Below is a small trained network, with its code and all its weights. Each question gives an input and a target symbol and asks what happens when units are switched off, that is, made to give their printed mean instead of their output.

import numpy as np


def w(rows, s, z=0):
    codes = np.array(rows[::2]) - 128.0
    scale = np.full(codes.shape[1], s)
    scale[-1] = z or s
    return codes * scale


def softmax(a):
    e = np.exp(a - a.max(-1, keepdims=True))
    return e / e.sum(-1, keepdims=True)


def log_softmax(a):
    a = a - a.max(-1, keepdims=True)
    return a - np.log(np.exp(a).sum(-1, keepdims=True))


def net(x, mask):
    ids = ['ΓΣΩβζηξφψ'.index(c) for c in x.split()]
    T = len(ids)
    res = E[ids] + P[:T]
    u = 0
    for l in range(2):
        r = res
        for j in range(3):
            rows = slice(4 * j, 4 * j + 4)
            q, k, v = (r @ M[l][rows].T for M in (Q, K, V))
            z = softmax(np.where(np.tri(T) > 0, q @ k.T / 4**0.5, -1e9)) @ v
            o = O[l][rows]
            res = res + np.where(mask[u + j], z, o[:, -1]) @ o[:, :-1]
        u += 3
    return log_softmax(res[-1] @ U[:, :-1].T + U[:, -1])


Q, K, V, O = {}, {}, {}, {}
E = w([
[127,72,194,223,120],'Γ',
[127,93,185,197,127],'Σ',
[99,147,101,172,2],'Ω',
[111,19,172,94,81],'β',
[139,199,217,185,131],'ζ',
[211,210,130,116,172],'η',
[184,141,109,21,93],'ξ',
[123,142,225,63,137],'φ',
[233,104,103,134,115],'ψ',
],0.0088)
P = w([
[9,121,16,133,253],'0',
[74,97,101,127,168],'1',
[120,98,148,130,128],'2',
[161,105,175,116,90],'3',
[190,107,202,98,70],'4',
[205,106,222,115,40],'5',
[238,108,236,95,40],'6',
],0.0042)
Q[0] = w([
[131,33,10,112,128],'0.h0',
[97,138,97,181,91],'0.h0',
[168,133,118,194,135],'0.h0',
[139,48,208,160,108],'0.h0',
[108,65,153,103,199],'0.h1',
[55,149,61,223,147],'0.h1',
[84,177,111,164,57],'0.h1',
[85,129,162,113,156],'0.h1',
[85,166,129,112,124],'0.h2',
[160,162,124,89,109],'0.h2',
[176,115,184,151,171],'0.h2',
[65,90,60,139,253],'0.h2',
],0.021)
K[0] = w([
[199,6,72,63,36],'0.h0',
[78,100,67,160,93],'0.h0',
[172,130,95,207,112],'0.h0',
[114,178,176,144,22],'0.h0',
[150,173,156,88,221],'0.h1',
[19,137,41,163,165],'0.h1',
[54,133,85,172,35],'0.h1',
[106,170,160,85,152],'0.h1',
[132,143,142,168,159],'0.h2',
[111,93,188,145,100],'0.h2',
[102,176,92,119,49],'0.h2',
[28,126,33,135,228],'0.h2',
],0.018)
V[0] = w([
[144,104,107,127,178],'0.h0',
[175,145,153,147,146],'0.h0',
[143,132,155,150,89],'0.h0',
[163,140,155,164,106],'0.h0',
[66,158,166,38,112],'0.h1',
[90,43,86,111,221],'0.h1',
[191,107,98,76,73],'0.h1',
[131,180,160,134,89],'0.h1',
[175,76,150,111,211],'0.h2',
[99,181,135,142,11],'0.h2',
[91,146,94,137,122],'0.h2',
[85,164,84,144,107],'0.h2',
],0.012)
O[0] = w([
[134,179,36,133,102,71],'0.h0',
[118,215,118,110,159,120],'0.h0',
[109,138,200,96,128,180],'0.h0',
[115,165,179,90,130,169],'0.h0',
[32,101,142,27,157,116],'0.h1',
[182,202,166,35,3,40],'0.h1',
[187,14,76,89,166,142],'0.h1',
[78,94,111,169,204,167],'0.h1',
[110,198,69,102,50,43],'0.h2',
[173,66,251,133,175,253],'0.h2',
[113,89,108,160,187,129],'0.h2',
[125,57,121,164,218,143],'0.h2',
],0.0075,0.0056)
Q[1] = w([
[159,207,237,169,28],'1.h0',
[197,114,181,56,96],'1.h0',
[206,58,186,138,85],'1.h0',
[111,106,66,41,106],'1.h0',
[177,81,250,61,22],'1.h1',
[98,93,136,148,173],'1.h1',
[30,154,213,72,131],'1.h1',
[175,214,142,117,169],'1.h1',
[75,80,162,200,43],'1.h2',
[191,56,73,200,66],'1.h2',
[69,164,133,81,51],'1.h2',
[67,20,166,26,102],'1.h2',
],0.014)
K[1] = w([
[131,236,222,167,94],'1.h0',
[173,144,126,150,55],'1.h0',
[195,127,186,199,145],'1.h0',
[148,118,50,123,99],'1.h0',
[218,170,151,51,115],'1.h1',
[102,86,158,129,152],'1.h1',
[92,193,183,74,166],'1.h1',
[76,158,145,160,44],'1.h1',
[151,40,186,114,94],'1.h2',
[220,111,142,112,114],'1.h2',
[87,149,156,94,33],'1.h2',
[60,94,153,7,161],'1.h2',
],0.016)
V[1] = w([
[119,72,132,140,39],'1.h0',
[223,135,145,162,116],'1.h0',
[100,129,128,116,137],'1.h0',
[144,53,121,151,9],'1.h0',
[85,180,129,36,227],'1.h1',
[24,138,122,142,160],'1.h1',
[199,215,81,173,239],'1.h1',
[99,161,207,185,82],'1.h1',
[135,189,112,207,170],'1.h2',
[122,175,232,142,160],'1.h2',
[118,115,66,115,118],'1.h2',
[113,187,109,145,160],'1.h2',
],0.011)
O[1] = w([
[118,122,84,151,186,124],'1.h0',
[116,104,66,176,96,189],'1.h0',
[130,136,155,115,134,119],'1.h0',
[123,123,46,153,205,111],'1.h0',
[73,89,107,17,151,95],'1.h1',
[29,114,129,127,168,128],'1.h1',
[140,12,111,126,54,92],'1.h1',
[66,166,177,184,96,200],'1.h1',
[101,67,84,185,119,105],'1.h2',
[77,149,63,128,128,254],'1.h2',
[140,110,172,120,137,32],'1.h2',
[89,78,117,125,147,43],'1.h2',
],0.011,0.0093)
U = w([
[100,174,36,140,78,117],'Γ',
[123,134,94,125,114,7],'Σ',
[128,36,193,191,254,146],'Ω',
[162,184,153,123,140,5],'β',
[93,105,200,110,71,134],'ζ',
[129,66,103,99,110,147],'η',
[174,71,155,79,179,210],'ξ',
[91,126,81,69,146,188],'φ',
[196,104,109,133,102,153],'ψ',
],0.005,0.0021)

Each question gives the input, a string of symbols that net reads in full, and the target symbol t.
The units are the heads (4 rows each of Q, K, V and O). Each row of codes is followed by its name. A weight is (code - 128) times the scale printed after its matrix; where a second scale follows, it is the last column's (O and U).
mask holds one flag per head, layer by layer. A switched-off head (its flag False) gives its mean, the last column of its rows in O, instead of its output. The means were averaged over made-up inputs and are rounded, as every weight is.
A unit's drop is (log p(t) with every unit on - log p(t) with that unit switched off) / (log p(t) with every unit on - log p(t) with every unit switched off).
The circuit of an input: a set's keep is (log p(t) with only the set's units on - log p(t) with every unit switched off) / (log p(t) with every unit on - log p(t) with every unit switched off). Starting from all 6 units, units are removed one at a time, each time the one whose removal leaves the highest keep (on an exact tie, the one counted first), for as long as the keep stays at least 0.8.
units of the circuit, in order: the units of the circuit, biggest drop first
most important unit: the unit with the biggest drop
heads that matter: for each layer, one digit per head in row order, 1 if its drop is at least 0.15 and else 0, layers parted by /
input η Ω Ω Ω ψ Σ Σ, target ψ: heads that matter => 010 / 010
input φ Ω Γ, target φ: most important unit => 0.h1
input Ω β η φ ξ, target φ: units of the circuit, in order => (0.h1, 0.h2, 1.h1)
input ψ ζ ψ ζ ζ Σ, target ζ: heads that matter => 100 / 110
input Ω ψ Ω, target ψ: units of the circuit, in order => (1.h1, 0.h1)
input Ω Ω β Ω, target β: heads that matter => 010 / 011
input Ω Ω Γ ψ ψ ζ β, target ψ: units of the circuit, in order => (0.h1, 1.h1)
input ψ η ξ Ω β, target ξ: units of the circuit, in order => (0.h1, 1.h1, 1.h2)
input Γ φ Γ, target Γ: heads that matter => 111 / 000
input Ω β Ω Ω, target Ω: units of the circuit, in order => (0.h2, 1.h0)
input Γ β Ω ξ, target ξ: units of the circuit, in order => (0.h1, 1.h1, 1.h2)
input Γ Γ ζ Ω Ω η Ω, target η: heads that matter => 011 / 011
input ζ Ω ζ ζ Γ, target ζ: units of the circuit, in order => (1.h0, 0.h1)
input φ Γ ζ φ Σ, target ζ: units of the circuit, in order => (0.h0, 1.h0, 0.h1)
input Ω φ β β Ω, target φ: most important unit => 1.h1
input Ω Ω Γ ζ Ω ξ β, target ξ: units of the circuit, in order => (0.h1, 1.h1)
input Σ Ω β β β Γ, target β: units of the circuit, in order => (1.h1, 1.h2, 0.h1)
input β β Ω ψ Γ β, target ψ: heads that matter => 110 / 010
input ψ Ω ζ Ω, target ζ: heads that matter => 101 / 110
input Ω Ω Ω ζ ζ φ Γ, target ζ: most important unit => 1.h0
